Here is a tiny trained network, its code and every weight. The questions are about switching its units off for an input and a target symbol, where a switched-off unit gives its printed mean instead of its output.

import numpy as np


def w(rows, s, z=0):
    codes = np.array(rows[::2]) - 128.0
    scale = np.full(codes.shape[1], s)
    scale[-1] = z or s
    return codes * scale


def norm(h):
    return h / np.sqrt((h * h).mean(-1, keepdims=True) + 1e-5)


def f(y):
    return y / 2 * (1 + np.tanh(0.7978845608 * (y + 0.044715 * y**3)))


def softmax(a):
    e = np.exp(a - a.max(-1, keepdims=True))
    return e / e.sum(-1, keepdims=True)


def log_softmax(a):
    a = a - a.max(-1, keepdims=True)
    return a - np.log(np.exp(a).sum(-1, keepdims=True))


def net(x, mask):
    ids = ['ΓΛΞΨβμτ'.index(c) for c in x.split()]
    T = len(ids)
    res = E[ids] + P[:T]
    u = 0
    for l in range(2):
        r = norm(res)
        for j in range(2):
            rows = slice(2 * j, 2 * j + 2)
            q, k, v = (r @ M[l][rows].T for M in (Q, K, V))
            z = softmax(np.where(np.tri(T) > 0, q @ k.T / 2**0.5, -1e9)) @ v
            o = O[l][rows]
            res = res + np.where(mask[u + j], z, o[:, -1]) @ o[:, :-1]
        u += 2
        y = f(norm(res) @ A[l][:, :-1].T + A[l][:, -1])
        res = res + np.where(mask[u : u + 8], y, B[l][:, -1]) @ B[l][:, :-1]
        u += 8
    return log_softmax(norm(res)[-1] @ U[:, :-1].T + U[:, -1])


Q, K, V, O, A, B = {}, {}, {}, {}, {}, {}
E = w([
[190,151,109,136],'Γ',
[55,51,148,249],'Λ',
[193,56,54,80],'Ξ',
[80,182,221,214],'Ψ',
[205,163,108,145],'β',
[109,231,195,149],'μ',
[195,97,85,109],'τ',
],0.018)
P = w([
[254,96,135,237],'0',
[249,91,138,229],'1',
[236,74,186,206],'2',
[174,145,129,77],'3',
[147,118,152,104],'4',
[180,135,118,154],'5',
[178,132,106,170],'6',
[138,107,134,157],'7',
[142,133,86,140],'8',
[158,127,88,188],'9',
[156,122,77,189],'10',
[174,128,70,242],'11',
[108,123,74,116],'12',
[141,112,72,187],'13',
],0.0056)
Q[0] = w([
[171,83,248,135],'0.h1',
[202,53,130,234],'0.h1',
[234,141,30,115],'0.h2',
[141,38,163,254],'0.h2',
],0.0074)
K[0] = w([
[172,179,132,141],'0.h1',
[108,15,163,214],'0.h1',
[182,63,25,17],'0.h2',
[95,3,150,254],'0.h2',
],0.0073)
V[0] = w([
[234,98,248,124],'0.h1',
[152,207,149,1],'0.h1',
[209,72,56,147],'0.h2',
[72,106,175,128],'0.h2',
],0.0072)
O[0] = w([
[222,99,243,67,201],'0.h1',
[254,94,164,242,18],'0.h1',
[181,226,114,131,254],'0.h2',
[236,70,10,47,71],'0.h2',
],0.0059,0.0068)
A[0] = w([
[150,221,106,156,253],'0.n1',
[80,138,178,200,108],'0.n2',
[20,186,27,61,173],'0.n3',
[1,205,59,44,127],'0.n4',
[184,130,199,87,53],'0.n5',
[144,165,144,151,32],'0.n6',
[91,210,188,158,156],'0.n7',
[41,109,136,144,204],'0.n8',
],0.0094,0.0022)
B[0] = w([
[59,157,152,84,255],'0.n1',
[103,72,26,85,171],'0.n2',
[44,155,94,138,175],'0.n3',
[70,123,57,147,167],'0.n4',
[124,168,101,160,171],'0.n5',
[175,158,126,149,147],'0.n6',
[17,69,138,103,205],'0.n7',
[254,130,85,141,158],'0.n8',
],0.0075,0.007)
Q[1] = w([
[75,87,66,135],'1.h1',
[173,152,162,133],'1.h1',
[171,167,136,125],'1.h2',
[142,113,248,152],'1.h2',
],0.015)
K[1] = w([
[104,5,101,158],'1.h1',
[144,215,254,108],'1.h1',
[135,137,174,123],'1.h2',
[178,87,115,210],'1.h2',
],0.0086)
V[1] = w([
[192,107,159,213],'1.h1',
[155,130,171,48],'1.h1',
[197,72,254,194],'1.h2',
[132,142,202,61],'1.h2',
],0.0091)
O[1] = w([
[97,205,130,64,194],'1.h1',
[137,18,209,82,31],'1.h1',
[153,100,122,234,53],'1.h2',
[83,94,235,1,254],'1.h2',
],0.0086,0.0024)
A[1] = w([
[98,152,48,122,109],'1.n1',
[186,131,169,92,84],'1.n2',
[131,132,105,126,79],'1.n3',
[147,103,94,221,3],'1.n4',
[70,148,126,151,177],'1.n5',
[88,149,173,125,191],'1.n6',
[152,165,195,110,78],'1.n7',
[252,89,98,96,105],'1.n8',
],0.013,0.0027)
B[1] = w([
[54,210,109,119,254],'1.n1',
[149,126,73,173,216],'1.n2',
[153,144,173,191,121],'1.n3',
[219,176,144,213,148],'1.n4',
[159,103,36,42,236],'1.n5',
[124,55,139,152,249],'1.n6',
[111,211,173,159,246],'1.n7',
[144,46,45,2,188],'1.n8',
],0.0085,0.0048)
U = w([
[147,65,99,68,128],'Γ',
[67,160,48,128,82],'Λ',
[154,170,117,243,253],'Ξ',
[144,197,196,203,102],'Ψ',
[74,84,182,129,87],'β',
[245,147,113,96,145],'μ',
[77,2,145,169,147],'τ',
],0.0091,0.0038)

Each question gives the input, a string of symbols that net reads in full, and the target symbol t.
The units are the heads (2 rows each of Q, K, V and O) and the neurons (one row each of A and B). Each row of codes is followed by its name. A weight is (code - 128) times the scale printed after its matrix; where a second scale follows, it is the last column's (O, A, B and U).
mask holds one flag per unit, layer by layer, with each layer's heads first. A switched-off unit (its flag False) gives its mean, the last column of its rows in O or B, instead of its output. The means were averaged over made-up inputs and are rounded, as every weight is.
A unit's drop is (log p(t) with every unit on - log p(t) with that unit switched off) / (log p(t) with every unit on - log p(t) with every unit switched off).
The circuit of an input: a set's keep is (log p(t) with only the set's units on - log p(t) with every unit switched off) / (log p(t) with every unit on - log p(t) with every unit switched off). Starting from the 12 units with the biggest drops (on a tie, the unit counted first), units are removed one at a time, each time the one whose removal leaves the highest keep (on an exact tie, the one counted first), for as long as the keep stays at least 0.8.
circuit, biggest first: the units of the circuit, biggest drop first
unit that matters most: the unit with the biggest drop
k most important neurons: the k neurons with the biggest drops, biggest first
k most important neurons of layer l: the k neurons of layer l with the biggest drops, biggest first
which heads matter: for each layer, one digit per head in row order, 1 if its drop is at least 0.15 and else 0, layers parted by /
drop of u: that unit's drop, to one decimal
input Λ μ Λ, target Λ: 2 most important neurons	0.n2; 1.n1
input Γ τ Λ Γ μ, target τ: 2 most important neurons of layer 0	0.n7; 0.n2
input τ Ψ Ξ μ Λ Ξ τ Ψ τ μ β, target Ψ: 3 most important neurons of layer 0	0.n2; 0.n4; 0.n3
input τ τ Γ Γ β τ Λ, target Ξ: which heads matter	10 / 11
input μ Γ τ Ξ τ Λ Γ τ τ μ, target β: circuit, biggest first	1.h1; 0.n7
input τ Ξ Γ Ψ μ β Γ, target Ψ: which heads matter	10 / 00
input μ τ Γ τ Γ τ μ, target β: unit that matters most	0.n7
input τ Γ τ Γ, target Ψ: which heads matter	11 / 00
input Λ Γ μ, target τ: 4 most important neurons	0.n7; 1.n6; 0.n2; 1.n1
input Ψ τ Λ Ψ Γ Ξ μ Ψ Γ Γ, target β: which heads matter	00 / 10
input τ μ Ψ τ Γ β τ Λ, target Ξ: 2 most important neurons	1.n4; 0.n8
input Λ Γ Λ, target Λ: which heads matter	10 / 01
input μ μ Γ Γ τ τ Γ Ξ Ψ τ, target μ: 4 most important neurons	1.n8; 0.n7; 0.n2; 0.n3
input Λ β τ τ β τ Ψ, target Λ: which heads matter	01 / 11
input Γ Γ Γ μ τ Λ Γ τ τ Ψ τ β, target Ψ: 2 most important neurons of layer 1	1.n7; 1.n8
input Λ τ τ τ Γ, target β: most important neuron of layer 0	0.n7
input Γ Λ τ Ψ Γ τ Λ τ Ξ Ψ, target Λ: 2 most important neurons	0.n2; 0.n8
input Γ τ μ β Ξ τ Ξ τ, target μ: drop of 0.h1	0.5
